Below are the code and all the weights of a small trained network. Each question names an input and a target symbol and asks about switching units off, where a switched-off unit gives its printed mean instead of its output.

import numpy as np


def w(rows, s, z=0):
    codes = np.array(rows[::2]) - 128.0
    scale = np.full(codes.shape[1], s)
    scale[-1] = z or s
    return codes * scale


def f(y):
    return y / 2 * (1 + np.tanh(0.7978845608 * (y + 0.044715 * y**3)))


def softmax(a):
    e = np.exp(a - a.max(-1, keepdims=True))
    return e / e.sum(-1, keepdims=True)


def log_softmax(a):
    a = a - a.max(-1, keepdims=True)
    return a - np.log(np.exp(a).sum(-1, keepdims=True))


def net(x, mask):
    ids = ['ΔΘΞΠΣαβγηλφψ'.index(c) for c in x.split()]
    T = len(ids)
    res = E[ids] + P[:T]
    r = res
    for j in range(2):
        rows = slice(2 * j, 2 * j + 2)
        q, k, v = (r @ M[0][rows].T for M in (Q, K, V))
        z = softmax(np.where(np.tri(T) > 0, q @ k.T / 2**0.5, -1e9)) @ v
        o = O[0][rows]
        res = res + np.where(mask[j], z, o[:, -1]) @ o[:, :-1]
    y = f(res @ A[0][:, :-1].T + A[0][:, -1])
    res = res + np.where(mask[2:6], y, B[0][:, -1]) @ B[0][:, :-1]
    return log_softmax(res[-1] @ U[:, :-1].T + U[:, -1])


Q, K, V, O, A, B = {}, {}, {}, {}, {}, {}
E = w([
[196,43,139,93,141,186,149],'Δ',
[75,97,16,47,56,51,191],'Θ',
[97,55,131,219,116,186,91],'Ξ',
[34,144,149,66,174,222,110],'Π',
[159,89,72,146,195,88,110],'Σ',
[5,78,165,114,93,46,147],'α',
[214,183,116,122,159,209,101],'β',
[122,110,127,165,151,172,132],'γ',
[115,166,152,164,129,145,117],'η',
[165,158,243,204,13,93,134],'λ',
[73,152,107,230,129,111,69],'φ',
[58,245,179,76,192,78,97],'ψ',
],0.013)
P = w([
[110,136,168,118,80,157,77],'0',
[138,28,177,158,224,96,191],'1',
[104,69,150,147,143,74,2],'2',
[102,200,165,143,78,207,248],'3',
[165,96,123,77,31,114,71],'4',
[128,130,171,158,251,188,241],'5',
],0.0089)
Q[0] = w([
[169,72,190,102,185,108,2],'h0',
[165,100,17,66,31,116,96],'h0',
[150,198,118,169,129,170,188],'h1',
[53,145,129,136,212,138,227],'h1',
],0.0085)
K[0] = w([
[121,190,113,92,91,163,82],'h0',
[131,55,113,127,130,86,13],'h0',
[175,129,153,178,196,118,180],'h1',
[81,145,112,161,135,163,249],'h1',
],0.011)
V[0] = w([
[168,189,199,68,94,159,163],'h0',
[91,173,149,252,125,191,106],'h0',
[95,187,144,135,141,43,67],'h1',
[46,87,181,108,90,124,136],'h1',
],0.011)
O[0] = w([
[132,129,107,126,85,134,190,3],'h0',
[134,78,173,51,121,124,108,195],'h0',
[138,138,159,128,149,169,253,142],'h1',
[75,138,81,74,135,138,145,227],'h1',
],0.014,0.0039)
A[0] = w([
[159,65,161,193,147,133,83,132],'n0',
[131,110,60,148,154,226,148,226],'n1',
[206,54,200,194,141,203,151,204],'n2',
[92,80,104,149,59,2,126,254],'n3',
],0.0087,0.0046)
B[0] = w([
[141,179,184,124,103,69,96,253],'n0',
[127,125,53,215,176,214,104,200],'n1',
[113,220,171,166,116,145,204,246],'n2',
[188,72,79,161,1,78,184,214],'n3',
],0.01,0.0063)
U = w([
[160,98,136,188,134,190,204,84],'Δ',
[90,81,73,100,240,201,80,146],'Θ',
[167,66,106,126,125,142,142,164],'Ξ',
[157,122,125,110,102,79,144,148],'Π',
[145,254,188,203,153,114,74,173],'Σ',
[112,136,67,201,161,143,103,85],'α',
[54,86,130,127,108,51,212,141],'β',
[153,54,147,60,178,87,49,149],'γ',
[100,210,191,5,187,109,179,127],'η',
[161,92,104,102,117,143,194,166],'λ',
[166,138,20,154,50,58,98,102],'φ',
[185,145,166,168,24,108,210,1],'ψ',
],0.0077,0.0051)

Each question gives the input, a string of symbols that net reads in full, and the target symbol t.
The units are the heads (2 rows each of Q, K, V and O) and the neurons (one row each of A and B). Each row of codes is followed by its name. A weight is (code - 128) times the scale printed after its matrix; where a second scale follows, it is the last column's (O, A, B and U).
mask holds one flag per unit, heads first, then neurons. A switched-off unit (its flag False) gives its mean, the last column of its rows in O or B, instead of its output. The means were averaged over made-up inputs and are rounded, as every weight is.
A unit's drop is (log p(t) with every unit on - log p(t) with that unit switched off) / (log p(t) with every unit on - log p(t) with every unit switched off).
The circuit of an input: a set's keep is (log p(t) with only the set's units on - log p(t) with every unit switched off) / (log p(t) with every unit on - log p(t) with every unit switched off). Starting from all 6 units, units are removed one at a time, each time the one whose removal leaves the highest keep (on an exact tie, the one counted first), for as long as the keep stays at least 0.8.
circuit, biggest first: the units of the circuit, biggest drop first
unit that matters most: the unit with the biggest drop
top k neurons: the k neurons with the biggest drops, biggest first
which heads matter: for each layer, one digit per head in row order, 1 if its drop is at least 0.15 and else 0, layers parted by /
input Ξ Ξ Σ φ, target γ: circuit, biggest first -> (h0, n2)
input Ξ ψ Θ φ, target Δ: circuit, biggest first -> (h1, n0)
input φ Σ ψ Σ Σ, target Δ: which heads matter -> 01
input φ Σ β Ξ Δ, target ψ: circuit, biggest first -> (h1, n2)
input Σ Π Δ, target Σ: which heads matter -> 10
input Δ Θ Σ Σ, target α: which heads matter -> 10
input Σ Σ φ Σ Σ, target η: circuit, biggest first -> (h1, h0, n2, n3)
input φ Ξ Σ Θ α Ξ, target α: which heads matter -> 11
input Δ α ψ α Ξ, target Δ: circuit, biggest first -> (h1, n1)
input Σ Ξ Ξ Σ Σ, target γ: circuit, biggest first -> (h0)
input Δ φ Ξ φ, target η: circuit, biggest first -> (h0, n1)
input Σ Σ Σ α Δ λ, target ψ: circuit, biggest first -> (h0, n2)
input φ Δ α Ξ Δ Ξ, target γ: circuit, biggest first -> (h1, h0)
input λ α Δ λ Π Σ, target λ: circuit, biggest first -> (h0)
input Σ Ξ β Ξ Σ, target ψ: circuit, biggest first -> (h1, n3, n2)
input Σ Σ α Σ γ, target Θ: which heads matter -> 01
input Δ Σ α Σ Ξ, target Θ: which heads matter -> 01
input Σ Δ Π Σ, target φ: circuit, biggest first -> (h1, n3)
input Θ Σ Σ, target α: which heads matter -> 11
input Σ γ Σ φ Σ Ξ, target η: which heads matter -> 10
input Σ Ξ Δ Δ Σ, target φ: unit that matters most -> n3
input Σ Σ γ, target Σ: top 2 neurons -> (n0, n2)
input γ α γ, target γ: which heads matter -> 10
